Here is a tiny trained network, its code and every weight. The questions are about switching its units off for an input and a target symbol, where a switched-off unit gives its printed mean instead of its output.

import numpy as np


def w(rows, s, z=0):
    codes = np.array(rows[::2]) - 128.0
    scale = np.full(codes.shape[1], s)
    scale[-1] = z or s
    return codes * scale


def f(y):
    return np.maximum(y, 0)


def softmax(a):
    e = np.exp(a - a.max(-1, keepdims=True))
    return e / e.sum(-1, keepdims=True)


def log_softmax(a):
    a = a - a.max(-1, keepdims=True)
    return a - np.log(np.exp(a).sum(-1, keepdims=True))


def net(x, mask):
    ids = ['αβδζηθξστφψ'.index(c) for c in x.split()]
    T = len(ids)
    res = E[ids] + P[:T]
    u = 0
    for l in range(3):
        r = res
        for j in range(3):
            rows = slice(2 * j, 2 * j + 2)
            q, k, v = (r @ M[l][rows].T for M in (Q, K, V))
            z = softmax(np.where(np.tri(T) > 0, q @ k.T / 2**0.5, -1e9)) @ v
            o = O[l][rows]
            res = res + np.where(mask[u + j], z, o[:, -1]) @ o[:, :-1]
        u += 3
        y = f(res @ A[l][:, :-1].T + A[l][:, -1])
        res = res + np.where(mask[u : u + 4], y, B[l][:, -1]) @ B[l][:, :-1]
        u += 4
    return log_softmax(res[-1] @ U[:, :-1].T + U[:, -1])


Q, K, V, O, A, B = {}, {}, {}, {}, {}, {}
E = w([
[133,132,122,113,140,99,93],'α',
[132,89,121,135,109,165,98],'β',
[159,152,109,96,118,137,106],'δ',
[140,113,97,169,133,97,121],'ζ',
[105,142,116,121,154,50,134],'η',
[102,128,121,182,102,123,134],'θ',
[89,125,88,99,121,130,189],'ξ',
[136,74,76,101,148,152,102],'σ',
[121,169,106,90,143,69,112],'τ',
[59,69,185,86,147,85,95],'φ',
[136,212,127,5,110,115,148],'ψ',
],0.02)
P = w([
[106,135,186,155,217,103,120],'0',
[125,137,156,140,87,108,237],'1',
[167,96,118,124,88,111,182],'2',
[72,146,108,139,194,101,14],'3',
[75,126,88,130,156,80,78],'4',
[136,74,68,96,80,83,201],'5',
[128,78,43,86,87,90,125],'6',
[45,122,54,92,130,81,52],'7',
[104,60,28,82,163,49,1],'8',
[80,94,73,65,106,55,114],'9',
[128,20,98,31,44,70,115],'10',
],0.0089)
Q[0] = w([
[113,128,161,150,171,190,182],'0.h0',
[89,99,157,110,132,189,128],'0.h0',
[176,76,80,87,67,1,168],'0.h1',
[83,138,22,53,118,70,141],'0.h1',
[62,106,63,112,144,67,94],'0.h2',
[158,217,154,238,238,219,128],'0.h2',
],0.0074)
K[0] = w([
[141,127,127,72,165,168,189],'0.h0',
[78,108,127,162,124,169,142],'0.h0',
[73,96,34,74,175,44,35],'0.h1',
[20,125,41,2,134,106,224],'0.h1',
[120,143,66,59,7,107,125],'0.h2',
[134,192,214,188,123,215,140],'0.h2',
],0.0064)
V[0] = w([
[154,154,162,169,130,95,143],'0.h0',
[179,103,255,135,153,193,199],'0.h0',
[51,99,76,85,129,99,144],'0.h1',
[113,192,196,127,92,138,110],'0.h1',
[214,92,198,114,62,167,94],'0.h2',
[116,135,121,148,104,127,160],'0.h2',
],0.0084)
O[0] = w([
[118,74,155,89,168,142,170,104],'0.h0',
[149,111,198,189,221,142,241,56],'0.h0',
[213,151,151,102,4,184,16,255],'0.h1',
[167,50,53,88,194,96,163,108],'0.h1',
[37,126,73,88,169,142,148,67],'0.h2',
[173,88,96,253,89,113,164,110],'0.h2',
],0.0068,0.0082)
A[0] = w([
[152,155,107,113,105,134,135,1],'0.n0',
[168,122,215,98,104,96,119,106],'0.n1',
[154,138,123,168,255,84,162,90],'0.n2',
[104,108,88,209,130,100,99,36],'0.n3',
],0.0086,0.004)
B[0] = w([
[115,194,174,122,198,127,134,159],'0.n0',
[172,137,60,145,100,101,153,254],'0.n1',
[69,108,124,110,253,110,71,134],'0.n2',
[86,131,55,135,158,166,97,142],'0.n3',
],0.0077,0.0061)
Q[1] = w([
[254,54,148,120,67,102,201],'1.h0',
[140,136,174,117,177,115,161],'1.h0',
[108,170,186,131,211,110,97],'1.h1',
[133,195,127,126,78,95,78],'1.h1',
[192,127,118,77,111,75,109],'1.h2',
[162,113,97,144,171,111,100],'1.h2',
],0.0081)
K[1] = w([
[146,150,179,114,208,145,2],'1.h0',
[152,147,192,196,168,149,156],'1.h0',
[120,112,210,156,165,117,207],'1.h1',
[63,141,90,131,35,101,155],'1.h1',
[106,134,115,120,93,129,121],'1.h2',
[113,138,121,158,128,172,74],'1.h2',
],0.0092)
V[1] = w([
[93,1,102,147,165,165,93],'1.h0',
[49,119,129,133,116,7,152],'1.h0',
[172,173,131,126,142,48,102],'1.h1',
[138,198,164,130,148,105,110],'1.h1',
[127,197,159,109,108,35,150],'1.h2',
[139,168,80,99,70,181,106],'1.h2',
],0.0095)
O[1] = w([
[61,225,195,151,158,74,160,74],'1.h0',
[254,66,164,156,130,196,67,156],'1.h0',
[75,103,109,92,123,215,63,242],'1.h1',
[101,87,95,141,168,140,81,144],'1.h1',
[161,67,111,130,158,188,101,202],'1.h2',
[78,145,114,103,39,189,150,254],'1.h2',
],0.009,0.0069)
A[1] = w([
[160,88,114,85,59,124,104,251],'1.n0',
[66,101,170,255,104,200,144,207],'1.n1',
[95,102,153,140,130,108,97,4],'1.n2',
[134,43,152,156,107,63,131,67],'1.n3',
],0.0082,0.0015)
B[1] = w([
[206,206,203,135,151,129,146,255],'1.n0',
[254,236,63,72,145,116,170,134],'1.n1',
[186,64,127,137,9,54,120,138],'1.n2',
[185,176,108,96,53,165,114,141],'1.n3',
],0.0077,0.022)
Q[2] = w([
[63,81,152,124,255,148,197],'2.h0',
[190,130,151,77,107,81,138],'2.h0',
[142,142,222,160,179,108,176],'2.h1',
[190,130,91,90,112,126,176],'2.h1',
[134,155,205,127,97,175,181],'2.h2',
[152,126,182,133,165,131,177],'2.h2',
],0.0094)
K[2] = w([
[132,133,100,186,254,141,135],'2.h0',
[61,49,166,116,70,103,61],'2.h0',
[108,54,82,126,176,101,119],'2.h1',
[89,207,115,32,171,108,5],'2.h1',
[108,150,117,181,119,141,55],'2.h2',
[127,144,165,136,210,132,71],'2.h2',
],0.0078)
V[2] = w([
[92,219,50,105,165,166,92],'2.h0',
[139,222,31,251,158,199,149],'2.h0',
[85,124,123,78,221,109,62],'2.h1',
[181,241,152,8,173,160,227],'2.h1',
[142,147,2,253,141,52,74],'2.h2',
[130,239,27,218,150,192,2],'2.h2',
],0.0068)
O[2] = w([
[91,133,74,46,129,110,184,105],'2.h0',
[189,81,130,136,12,60,138,3],'2.h0',
[56,44,182,50,135,117,108,108],'2.h1',
[170,130,168,41,195,128,245,252],'2.h1',
[166,115,52,175,195,113,81,75],'2.h2',
[117,134,67,133,182,83,60,213],'2.h2',
],0.011,0.014)
A[2] = w([
[151,255,198,48,126,75,137,186],'2.n0',
[200,219,138,188,126,155,201,185],'2.n1',
[42,170,97,154,75,83,21,178],'2.n2',
[87,163,98,102,143,76,104,2],'2.n3',
],0.0061,0.0051)
B[2] = w([
[97,43,120,254,125,116,134,253],'2.n0',
[92,68,220,104,69,77,44,186],'2.n1',
[169,71,69,206,56,198,221,145],'2.n2',
[206,172,104,97,105,194,227,132],'2.n3',
],0.0077,0.03)
U = w([
[89,46,134,125,95,150,123,51],'α',
[80,102,170,181,130,56,168,146],'β',
[36,116,161,33,102,70,91,254],'δ',
[169,112,110,171,156,99,159,157],'ζ',
[195,83,142,104,99,142,101,18],'η',
[198,168,153,146,162,36,140,159],'θ',
[178,122,204,117,35,61,124,120],'ξ',
[31,118,137,149,73,110,180,186],'σ',
[153,134,143,1,68,137,66,88],'τ',
[84,133,220,179,134,163,95,118],'φ',
[197,60,183,102,144,148,189,50],'ψ',
],0.006,0.0092)

Each question gives the input, a string of symbols that net reads in full, and the target symbol t.
The units are the heads (2 rows each of Q, K, V and O) and the neurons (one row each of A and B). Each row of codes is followed by its name. A weight is (code - 128) times the scale printed after its matrix; where a second scale follows, it is the last column's (O, A, B and U).
mask holds one flag per unit, layer by layer, with each layer's heads first. A switched-off unit (its flag False) gives its mean, the last column of its rows in O or B, instead of its output. The means were averaged over made-up inputs and are rounded, as every weight is.
A unit's drop is (log p(t) with every unit on - log p(t) with that unit switched off) / (log p(t) with every unit on - log p(t) with every unit switched off).
The circuit of an input: a set's keep is (log p(t) with only the set's units on - log p(t) with every unit switched off) / (log p(t) with every unit on - log p(t) with every unit switched off). Starting from the 12 units with the biggest drops (on a tie, the unit counted first), units are removed one at a time, each time the one whose removal leaves the highest keep (on an exact tie, the one counted first), for as long as the keep stays at least 0.8.
circuit, biggest first: the units of the circuit, biggest drop first
most important unit: the unit with the biggest drop
k most important neurons: the k neurons with the biggest drops, biggest first
top k neurons in layer l: the k neurons of layer l with the biggest drops, biggest first
which heads matter: for each layer, one digit per head in row order, 1 if its drop is at least 0.15 and else 0, layers parted by /
input φ ψ φ ψ τ ψ σ, target ψ: which heads matter : 000 / 000 / 010
input δ φ φ ξ ξ ξ η, target ξ: most important unit : 0.h1
input τ τ δ, target τ: circuit, biggest first : [2.n0; 1.h1; 1.h0]
input φ ζ η, target φ: circuit, biggest first : [1.n2; 2.h0; 2.h1]
input φ θ δ ψ φ σ β φ φ ξ ζ, target φ: which heads matter : 000 / 000 / 100
input τ θ φ ξ ξ φ η ξ τ τ, target τ: circuit, biggest first : [0.h0; 0.h1; 1.h0]
input σ φ ξ ζ ψ δ φ φ δ, target φ: 4 most important neurons : [2.n0; 1.n0; 1.n2; 0.n0]
input τ φ φ, target τ: circuit, biggest first : [2.n0; 1.h1; 2.h1; 1.h0]
input ψ δ ζ θ φ ξ θ ξ θ, target ξ: circuit, biggest first : [0.h1; 2.h0]
input δ ζ η φ δ φ δ ξ ξ δ, target ξ: which heads matter : 010 / 001 / 110
input φ τ ξ φ φ ξ φ ξ δ β, target ξ: which heads matter : 110 / 101 / 110
input β β σ β φ ξ ζ ψ ξ, target ψ: 3 most important neurons : [1.n0; 2.n0; 0.n0]
input α ζ α φ φ ζ θ ψ ψ ζ, target ψ: circuit, biggest first : [2.h1; 1.h0]
input δ φ φ ξ ξ η ξ δ α, target ξ: top 2 neurons in layer 2 : [2.n0; 2.n1]
input φ β δ θ α β σ ξ, target σ: 2 most important neurons : [2.n0; 0.n1]
input ζ ξ δ δ θ, target ξ: most important unit : 2.h0
input ζ α θ θ, target θ: circuit, biggest first : [1.n1; 2.h2]
input δ ζ α φ φ ξ β ζ, target ξ: 2 most important neurons : [2.n1; 0.n2]
input φ φ ψ φ δ φ δ θ φ φ σ, target φ: circuit, biggest first : [2.h0; 1.n2; 1.h0]
input θ δ θ φ ξ ψ σ φ φ τ, target φ: circuit, biggest first : [2.h0; 1.n2; 0.h1]
input ξ σ ξ β φ φ φ φ α, target φ: most important unit : 2.h0
input φ α τ δ τ δ φ φ ψ φ φ, target ψ: top 2 neurons in layer 0 : [0.n1; 0.n0]
input δ φ ξ φ θ ζ ζ φ ξ θ δ, target ξ: 2 most important neurons : [2.n1; 0.n1]
input ξ β α ξ φ φ δ, target φ: 2 most important neurons : [2.n0; 2.n1]
input θ ζ φ φ η ξ δ ζ, target ξ: which heads matter : 110 / 000 / 110
input δ δ ψ φ α δ δ φ ξ, target φ: circuit, biggest first : [1.n2; 0.h1; 2.h0; 1.n0]
input ζ ψ ξ δ φ ξ ξ ξ φ, target ξ: top neuron in layer 1 : [1.n0]
input φ ψ δ α ψ δ θ, target ψ: which heads matter : 010 / 100 / 010
input φ β φ τ δ ζ, target τ: circuit, biggest first : [2.n0; 1.h0; 1.h1]
